In the rows, 128 means zero.
Known rows:
dipliki: [120 101 152 172 163 121 135  83  88 140 131 134 108 176 173 123 155 138
 104 167 138 113 134 100 145 172]
skeflon: [106  97  99 159 129 104 129 144 141 149 112 116 146 115 134 132  87 175
  96 135  85 119 156  75 147  78]
pubres: [ 80  90  62 138 133 131 120 192 104 146  81  92 137 150 149 111 138 112
 124 101 168 140 134 137 105 142]
fliklipin: [192 109 159 132 173 118 175 175 141 150 122 150 126 172 132 156 137 121
 146 134 121 101 142 100 125 100]
zista: [165 104 155 107 172  99 180 148 166 192 105 131 151 172 133 162 145 116
 133 166 137  85 138 133 135 135]
stegalun: [134 168  95 107  63 120  91  95 126 109 129  83 149 119  73 125 158 119
 165 101 115 125 139 124 126 118]
pepum: [130 145 134 106  67 138 106 103 110 109 176 106 147  83  95  99 122  77
 155 148 131 119 154 120 144  98]
plozam: [120  93 119 148 143 100 141 135 168 160 109 134 139 132 145 150  95 145
  80 155 111 125 119  59 142 120]
stetona: [119  91 101 125 183 131 134 172 119 164  74 106 143 156 141 112 119  82
 120 106 135 162  83 106 122 142]
tutribrol: [ 92 112 117 111 154 127 146 175 116 110 102 102 136 136 155 157  99  86
 114  75 130 131 160 136 141 114]
stalos: [110 132  93 131  63 138  88 126 158 103 135 148 122  85 109 105 155 159
 151 148 215 111 149 164  95 130]
traflar: [ 95 112 122 117 163 128 147 164 121 109 116 126 122 130 175 163  97  89
 110  77 129 127 174 144 146 113]
drere: [123 102 151 169 160 118 136  84  93 139 131 139 106 172 169 126 156 138
 106 166 133 118 132 103 148 167]
drekleflin: [129 150 116 107 101 132  99  91 137 117 137 123 125  88 108 114 138 131
 164 121 122 132 124 164 125 107]
latu: [192 119 155 152 167 128 169 175 116 118 135 154 103 164 138 145 127 124
 141 117 110 128 122  87 119  95]
luskem: [106 146 156  99  96 137 120  72 131 113  98 127 111  41  91 114 108 161
 189 152 150 135 101 197 122  87]
kefak: [115 100 118 140 140  98 146 132 169 163 112 131 138 133 150 153  95 136
  80 158 111 124 114  67 143 134]

Facts:
fovatrok Φ a; plustak Φ a; disik Φ a; fiklum Φ a; klekir Φ a; flane Φ a; fulek Φ a; bitre Φ b; vuplokan Φ a; skuva Φ a; gemar Φ a
skikim Φ a; zista Φ b; studoris Φ a; pastem Φ b; tidak Φ a; kliplir Φ b; siven Φ a; stuba Φ a; bagigro Φ a; droman Φ a; drumar Φ a
furi Φ a; trube Φ b; gegrim Φ b; stetona Φ a; rebul Φ a; ledre Φ a; bogral Φ a; kupebal Φ a; grapas Φ b; brafon Φ a; stutrokli Φ a
mivudra Φ b; plilo Φ a; fliklipin Φ a; goska Φ a; flimal Φ a; trobrik Φ a; truflati Φ a; steflir Φ b; nadri Φ a; babo Φ b; vever Φ a
latu Φ a; brufostuk Φ a; zibor Φ a; rulur Φ a; drere Φ b; florus Φ a; ruskezum Φ a; fozum Φ b; dreton Φ b; pludo Φ a; pakan Φ a
drizo Φ b; putrebres Φ a; mogu Φ a; flefu Φ b; kefak Φ b; daludro Φ b; stesar Φ a; brese Φ a; gobik Φ a; kligris Φ a; badra Φ b
pubres Φ b; drekleflin Φ b; lunos Φ b; duru Φ b; bronil Φ a; vudil Φ a; vetren Φ a; keto Φ a; dretil Φ b; nastu Φ a; skulel Φ a
stasto Φ a; skeflon Φ a; lafe Φ a; stograge Φ a; pluska Φ b; papo Φ a; zimok Φ b; vuskol Φ a; sodruli Φ b; droper Φ a; stegalun Φ a
disozi Φ a; staflo Φ a; duvi Φ a; pobru Φ b; bivu Φ b; milidre Φ a; dipliki Φ b; tribobrin Φ a; storo Φ b; zofa Φ b; nado Φ b
pibu Φ a; steklogror Φ b; rodrir Φ a; truki Φ a; lidro Φ a; megrol Φ b; fena Φ b; liskem Φ a; grusin Φ b; sobre Φ a; bogrin Φ a
flestari Φ b; verafan Φ a; grogu Φ a; feflus Φ a; skeskobo Φ b; skegrekul Φ a; gibo Φ a; pelak Φ b; megom Φ a; sustum Φ a; pamadrol Φ b
tutribrol Φ b; traflar Φ a; gibrun Φ a; febus Φ a; pepum Φ a; reklur Φ a; zusulu Φ a; luskem Φ a; nibrun Φ a; migim Φ b; stuskun Φ a
trapubri Φ b; bafes Φ b; vupli Φ b; gabral Φ a; stevin Φ a; brulan Φ a; truba Φ b; plupos Φ a; zogas Φ a; gebri Φ a; troda Φ a
dabruk Φ a; gruplovam Φ a; vatofa Φ a; katon Φ b; masu Φ a; trugruse Φ b; rigrus Φ a; drebin Φ b; naflur Φ b; vifo Φ b; geskor Φ b
plozam Φ a; skeflok Φ b; skifasi Φ a; kefar Φ a; letrim Φ a; folen Φ b; plete Φ b; kadek Φ b; bedrik Φ b; briplinul Φ a; kluple Φ a
brete Φ a; pidre Φ b; rabraskun Φ a; kife Φ b; planas Φ a; stalos Φ b; ledrum Φ a; klagrem Φ a; fovatrok δ gegrim; plustak δ stetona; disik δ kefar
klekir δ briplinul; flane δ bogral; fulek δ kife; vuplokan δ sobre; skuva δ bogrin; gemar δ bedrik; skikim δ papo; zista δ gemar; studoris δ drere; tidak δ brese; kliplir δ skikim
stuba δ skuva; droman δ zimok; drumar δ gobik; trube δ gibrun; gegrim δ brulan; stetona δ mogu; rebul δ sodruli; bogral δ nadri; stutrokli δ staflo; plilo δ skeflok; fliklipin δ nastu
flimal δ babo; truflati δ vuplokan; nadri δ katon; babo δ verafan; latu δ stutrokli; brufostuk δ fozum; drere δ dipliki; ruskezum δ dabruk; fozum δ tutribrol; pakan δ drumar; putrebres δ plilo
mogu δ putrebres; kefak δ flane; daludro δ vetren; stesar δ gibo; brese δ vupli; gobik δ zofa; badra δ disik; pubres δ plustak; lunos δ pidre; bronil δ latu; vudil δ masu
vetren δ kliplir; dretil δ ruskezum; nastu δ zusulu; skeflon δ storo; pluska δ droper; papo δ grogu; zimok δ bafes; sodruli δ pelak; droper δ truba; disozi δ geskor; staflo δ fliklipin
duvi δ dretil; milidre δ duvi; dipliki δ letrim; storo δ plozam; nado δ tidak; lidro δ daludro; megrol δ badra; liskem δ zista; grusin δ lidro; sobre δ grusin; bogrin δ liskem
verafan δ trapubri; grogu δ pluska; feflus δ plupos; skeskobo δ bronil; gibo δ pubres; pelak δ fulek; tutribrol δ traflar; traflar δ bagigro; gibrun δ febus; febus δ kluple; reklur δ skeflon
zusulu δ stuba; stuskun δ feflus; trapubri δ fovatrok; bafes δ stesar; vupli δ studoris; brulan δ reklur; truba δ skeskobo; dabruk δ klekir; katon δ truflati; masu δ flimal; geskor δ lunos
plozam δ kefak; skeflok δ brufostuk; kefar δ droman; letrim δ klagrem; bedrik δ stuskun; briplinul δ disozi; kluple δ zogas; pidre δ rebul; kife δ trube; klagrem δ megrol; fiklum γ bitre
bitre γ skuva; vuplokan γ luskem; skuva γ reklur; gemar γ folen; gemar γ stesar; gemar γ goska; studoris γ stesar; pastem γ sobre; pastem γ pamadrol; pastem γ stegalun; tidak γ gemar
tidak γ brese; kliplir γ vever; siven γ staflo; siven γ reklur; droman γ skulel; droman γ kupebal; furi γ stasto; furi γ droman; gegrim γ truki; rebul γ megom; rebul γ febus
ledre γ steklogror; ledre γ stasto; kupebal γ pluska; grapas γ rodrir; grapas γ gobik; brafon γ skuva; mivudra γ stesar; goska γ stesar; trobrik γ stesar; steflir γ rulur; steflir γ bivu
steflir γ verafan; nadri γ zista; nadri γ vever; vever γ grapas; zibor γ papo; rulur γ goska; florus γ skulel; florus γ drebin; fozum γ fiklum; dreton γ bivu; dreton γ papo
dreton γ gebri; dreton γ pubres; pakan γ stesar; drizo γ fiklum; drizo γ liskem; drizo γ gabral; putrebres γ staflo; flefu γ skuva; daludro γ truki; brese γ megom; brese γ febus
brese γ stesar; brese γ goska; gobik γ papo; gobik γ skuva; kligris γ vever; kligris γ bedrik; pubres γ skeskobo; pubres γ gemar; pubres γ febus; pubres γ stesar; drekleflin γ vatofa
duru γ bafes; duru γ pakan; skulel γ reklur; skulel γ goska; stasto γ rodrir; stasto γ plete; skeflon γ pibu; skeflon γ kligris; lafe γ skulel; lafe γ luskem; stograge γ stegalun
papo γ stesar; vuskol γ gobik; stegalun γ siven; stegalun γ klagrem; pobru γ rulur; pobru γ florus; bivu γ reklur; bivu γ goska; tribobrin γ megom; tribobrin γ gegrim; tribobrin γ drebin
tribobrin γ plupos; tribobrin γ kadek; nado γ pamadrol; pibu γ skuva; pibu γ brufostuk; steklogror γ migim; truki γ stesar; fena γ rigrus; liskem γ tutribrol; liskem γ stesar; grusin γ pluska
grusin γ goska; sobre γ papo; flestari γ dabruk; verafan γ zista; verafan γ luskem; verafan γ rigrus; feflus γ stalos; feflus γ brufostuk; skeskobo γ stesar; sustum γ pakan; sustum γ troda
pamadrol γ folen; pamadrol γ papo; tutribrol γ staflo; tutribrol γ goska; traflar γ goska; febus γ goska; pepum γ reklur; pepum γ planas; pepum γ skuva; luskem γ mivudra; nibrun γ siven
migim γ siven; stuskun γ fiklum; stuskun γ sobre; stuskun γ tutribrol; stuskun γ plupos; bafes γ stesar; bafes γ fozum; stevin γ reklur; stevin γ planas; plupos γ rodrir; plupos γ vatofa
plupos γ luskem; plupos γ storo; plupos γ studoris; gebri γ mivudra; gebri γ stesar; dabruk γ stesar; gruplovam γ reklur; gruplovam γ kefar; gruplovam γ goska; masu γ reklur; masu γ febus
trugruse γ tidak; trugruse γ zibor; rigrus γ gobik; drebin γ brufostuk; drebin γ goska; naflur γ folen; vifo γ gemar; vifo γ nastu; plete γ rodrir; plete γ pastem; kadek γ pamadrol
kadek γ stesar; bedrik γ kupebal; bedrik γ febus; brete γ skulel; brete γ fena; brete γ skuva; rabraskun γ sobre; rabraskun γ luskem; kife γ nastu; planas γ reklur; planas γ febus
planas γ stalos; planas γ goska; stalos γ stesar; ledrum γ sobre; klagrem γ folen; klagrem γ skeskobo; klagrem γ pluska; fovatrok Ψ d; plustak Ψ c; disik Ψ e; fiklum Ψ c
klekir Ψ d; flane Ψ c; fulek Ψ d; bitre Ψ g; vuplokan Ψ g; skuva Ψ c; gemar Ψ e; skikim Ψ c; zista Ψ e; studoris Ψ g; pastem Ψ e
tidak Ψ e; kliplir Ψ d; siven Ψ c; stuba Ψ d; bagigro Ψ c; droman Ψ e; drumar Ψ c; furi Ψ c; trube Ψ f; gegrim Ψ e; stetona Ψ f
rebul Ψ d; ledre Ψ d; bogral Ψ d; kupebal Ψ d; grapas Ψ d; brafon Ψ e; stutrokli Ψ f; mivudra Ψ f; plilo Ψ c; fliklipin Ψ f; goska Ψ f
flimal Ψ c; trobrik Ψ g; truflati Ψ c; steflir Ψ e; nadri Ψ e; babo Ψ f; vever Ψ f; latu Ψ c; brufostuk Ψ f; zibor Ψ c; rulur Ψ e
drere Ψ d; florus Ψ g; ruskezum Ψ e; fozum Ψ g; dreton Ψ e; pludo Ψ d; pakan Ψ d; drizo Ψ f; putrebres Ψ e; mogu Ψ f; flefu Ψ c
kefak Ψ e; daludro Ψ c; stesar Ψ e; brese Ψ f; gobik Ψ c; kligris Ψ g; badra Ψ g; pubres Ψ e; drekleflin Ψ d; lunos Ψ e; duru Ψ e
bronil Ψ c; vudil Ψ e; vetren Ψ e; keto Ψ c; dretil Ψ e; nastu Ψ d; skulel Ψ c; stasto Ψ d; skeflon Ψ c; lafe Ψ c; stograge Ψ f
pluska Ψ f; papo Ψ e; zimok Ψ c; vuskol Ψ e; sodruli Ψ d; droper Ψ f; stegalun Ψ d; disozi Ψ f; staflo Ψ g; duvi Ψ e; pobru Ψ g
bivu Ψ g; milidre Ψ c; dipliki Ψ e; tribobrin Ψ c; storo Ψ c; zofa Ψ c; nado Ψ e; pibu Ψ d; steklogror Ψ f; rodrir Ψ g; truki Ψ e
lidro Ψ c; megrol Ψ d; fena Ψ g; liskem Ψ e; grusin Ψ e; sobre Ψ f; bogrin Ψ e; flestari Ψ f; verafan Ψ c; grogu Ψ e; feflus Ψ f
skeskobo Ψ d; skegrekul Ψ d; gibo Ψ g; pelak Ψ f; megom Ψ g; sustum Ψ e; pamadrol Ψ e; tutribrol Ψ c; traflar Ψ g; gibrun Ψ c; febus Ψ c
pepum Ψ g; reklur Ψ g; zusulu Ψ d; luskem Ψ f; nibrun Ψ f; migim Ψ f; stuskun Ψ d; trapubri Ψ f; bafes Ψ c; vupli Ψ d; gabral Ψ g
stevin Ψ c; brulan Ψ f; truba Ψ d; plupos Ψ d; zogas Ψ g; gebri Ψ f; troda Ψ d; dabruk Ψ c; gruplovam Ψ c; vatofa Ψ e; katon Ψ d
masu Ψ d; trugruse Ψ c; rigrus Ψ d; drebin Ψ c; naflur Ψ g; vifo Ψ c; geskor Ψ f; plozam Ψ c; skeflok Ψ d; skifasi Ψ e; kefar Ψ d
letrim Ψ c; folen Ψ c; plete Ψ f; kadek Ψ c; bedrik Ψ d; briplinul Ψ d; kluple Ψ e; brete Ψ f; pidre Ψ f; rabraskun Ψ c; kife Ψ d
planas Ψ d; stalos Ψ c; ledrum Ψ e; klagrem Ψ d

Rows:
No name comes twice in this set of rows, the named rows included.
[109 121 118 150 138 120 140 136  99 132 129 111 123 157 152 139 135 146
 111 122 108 118 155 134 134 139] : tidak
[125 155 103 108 116 134  99  92 132 132 143 128 120  89 114 102 138 149
 166 121  95 127 118 185 130 100] : grapas
[132 160 105 106  67 121  94  92 127 102 131  91 142 109  78 118 151 112
 168 113 123 122 133 130 133 113] : nibrun
[131 116 117 108 144 104 167 151 134 159 113  93 152 171 132 162 141 121
 129 131 111  78 170 153 147 118] : bedrik
[101 128 104 132  58 141  96 120 157 101 122 151 116  69 104 105 148 171
 161 160 226 116 133 177  90 128] : mivudra
[129 156  91 109 107 129  92  96 142 115 144 120 125 111 108 113 150 127
 159 100 105 124 132 161 139 107] : kupebal
[190 112 157 127 172 112 178 172 149 165 119 146 130 174 131 162 146 119
 147 141 127  91 146 109 125 108] : nastu
[129  78 156 160 123 109 138 136 143 122 117 129 159 107 126 140  69 114
  90 150 129 125 156   4 161  82] : reklur
[137 146 103 116 101 145  94 111 121 137 192 126 135  99 116  80 138 115
 146 142  97 123 142 150 142 105] : pibu
[119 140 127 123 133 113 178 145 132 126 138 113  94 163 165 164 110  94
  90 158  95 141  67 102 112 173] : lidro
[124 116 126 123 140 119 154 152 119 148 120 107 141 151 135 141 127 132
 122 138 117 105 152 140 133 123] : feflus

Now the same things, written a new way:
Known rows:
kadek: [138 145 128 157 111 129 136 137 111 123 132 141 131 113  88 142 112 130
 122 129 126 128 155 131 130 166 133]
masu: [179 167 112 112 143 148  92 121 130 161 114  90 221 117  84 117 184 144
  61 164 129 126 129 164 136 135 114]
grapas: [107 143 147 103 107 148 138  97 147 110 145 122 114 104 104 124 124 130
 127 127 148 133 121 143 152 112  95]
badra: [114 101 108 102 114 102 120 148 128 100 137 161 123 195 109  85 125 166
 174 143  92 111 142  72 131  85  95]
disik: [117 100 105 106 121 103 124 148 134 110 138 148 118 200 109  87 126 169
 185 145  94 116 147  72 134  80 101]
skifasi: [111 124 124 130 143 119 127 134 131 123 131 126 127 141 165 124 127 150
 119 121 126 127 134 112 112 110 129]
bogral: [107 108 145 104 113 165 120 155 102  67 124 140 188 111 217 158 142 114
 139 118  99 124 112 157  87 107 134]
vudil: [118 147 128 130 143 146  98 155 145 145 112  99 184 134 155  87 162 177
  50 152 143 124 154 154 108 101 112]
bagigro: [113  98 139 160 124 115 136 135 158 142 123  67 131 158 158 170 119 157
 147 104 108 141 166 153 132  80 135]
lunos: [133 155 117 168 180 115 170 141 158 160 121 175 114  98 191 144  94 135
 100 111 118 125  88  87 129  92 110]
fena: [121 121 145  89 117 140 129 104 154 134 126 109 120 116 107 126 136 104
 129 118 132 129  90 131 147 123 104]
drekleflin: [113 119 126 183 116 138 131 100 122 114 137 144 149 126 118 116 100 162
 111 113 140 120 124 146 135 145 121]
gruplovam: [179 128 100 123 144 131 126  95 116 140 123 121 170 124  94 154 154 124
 137 135 121 131  99 118 143 145 128]
briplinul: [156 118 123 171 163 119 165 154 167 151 123 172 122  83 185 133  81 135
  79 121 138 131  98  67 121  72 116]
pubres: [170 114 125 147  97 101 138 135 128 132 130  86 131 149  49 185 114 137
 181 135  84 138 209 136 149 125 118]
pibu: [135 122 134  80 126 127 130 106 152 137 125 112 143 119 104 145 150  96
 125 126 120 138  88 122 140 129 102]
duru: [135 123 108 150 144 100 132 133 121 111  99 146 157 128  98 172 120 122
 116 131 134 129 161 134 110 167  97]

Rows:
No name comes twice in this set of rows, the named rows included.
[117 133 123 154 121 143 133 114 121  99 130 146 126 113 100 138 113 131
 124 128 152 120 158 158 147 136 114] : ledrum
[139 100  92 153 152 113 135 112 129 101  94 148 167 135  90 160 128 115
 128 132 152 120 147 155 130 153  98] : drizo
[109 247 107 156 175 105 161 115 124 166 127 167 109 126 162 195 141 140
 144 112  77 130 135 118 135 156 106] : kife
[116  97 179 145  55 102 115 227 143 175 101 110  48 171  60 105  97  86
 187 127  79 110 166 152 134 150 153] : stesar
[126  72 131 183 113 104 142 146 166 140  78  72 132 151  89 190 104 101
 165 105 126 132 187 200 143 122 116] : fozum
[156 124 130 128 120 135 123 100 121 151 135 120 157 131 104 125 131 127
 112 120 112 128  78 125 135 156 139] : florus
[170 128 121 107 133 124 123 113 123 148 120 113 149 126  89 152 147 101
 134 135 116 126  95 122 141 146 133] : planas
[155 152 112 129 127 123 130 103 115 114 131 132 153 110  76 173 125 130
 120 138 128 141 162 129 129 160 104] : dreton
[139 123 124 145 116 146 127  81 125 123 138 131 160 117  87 130 121 147
 118 115 128 127  91 137 144 152 122] : lafe
[156 138 137 109 119 135 120 122 124 154 123 118 130 122  89 140 136 109
 126 132 120 130  94 130 135 152 136] : bivu
[149 120 112  94 138 141 134  74 143 127 126 116 165 117  92 151 143 115
 123 130 129 137  88 133 149 132  95] : brete
[110 149 138 119 127 163  88 167 136 116 114 103 212 124 180 113 169 165
  55 147 135 114 143 171 100 102 115] : brulan
[124 127 132 146 123 104 130 168 128 130 102 136 116 128 105 139 115 111
 116 135 129 124 150 135 104 171 122] : pakan
[120 106 121 108 130 127 130 128 150 135  89 130 130 130  94 135 141  80
 133 129 150 118 100 154 143 137  98] : bitre
[148 140 123 152 133 161 126  79 115 120 161 130 141 115 112 126 128 155
 136 131 146 122 116 134 171 109 135] : furi

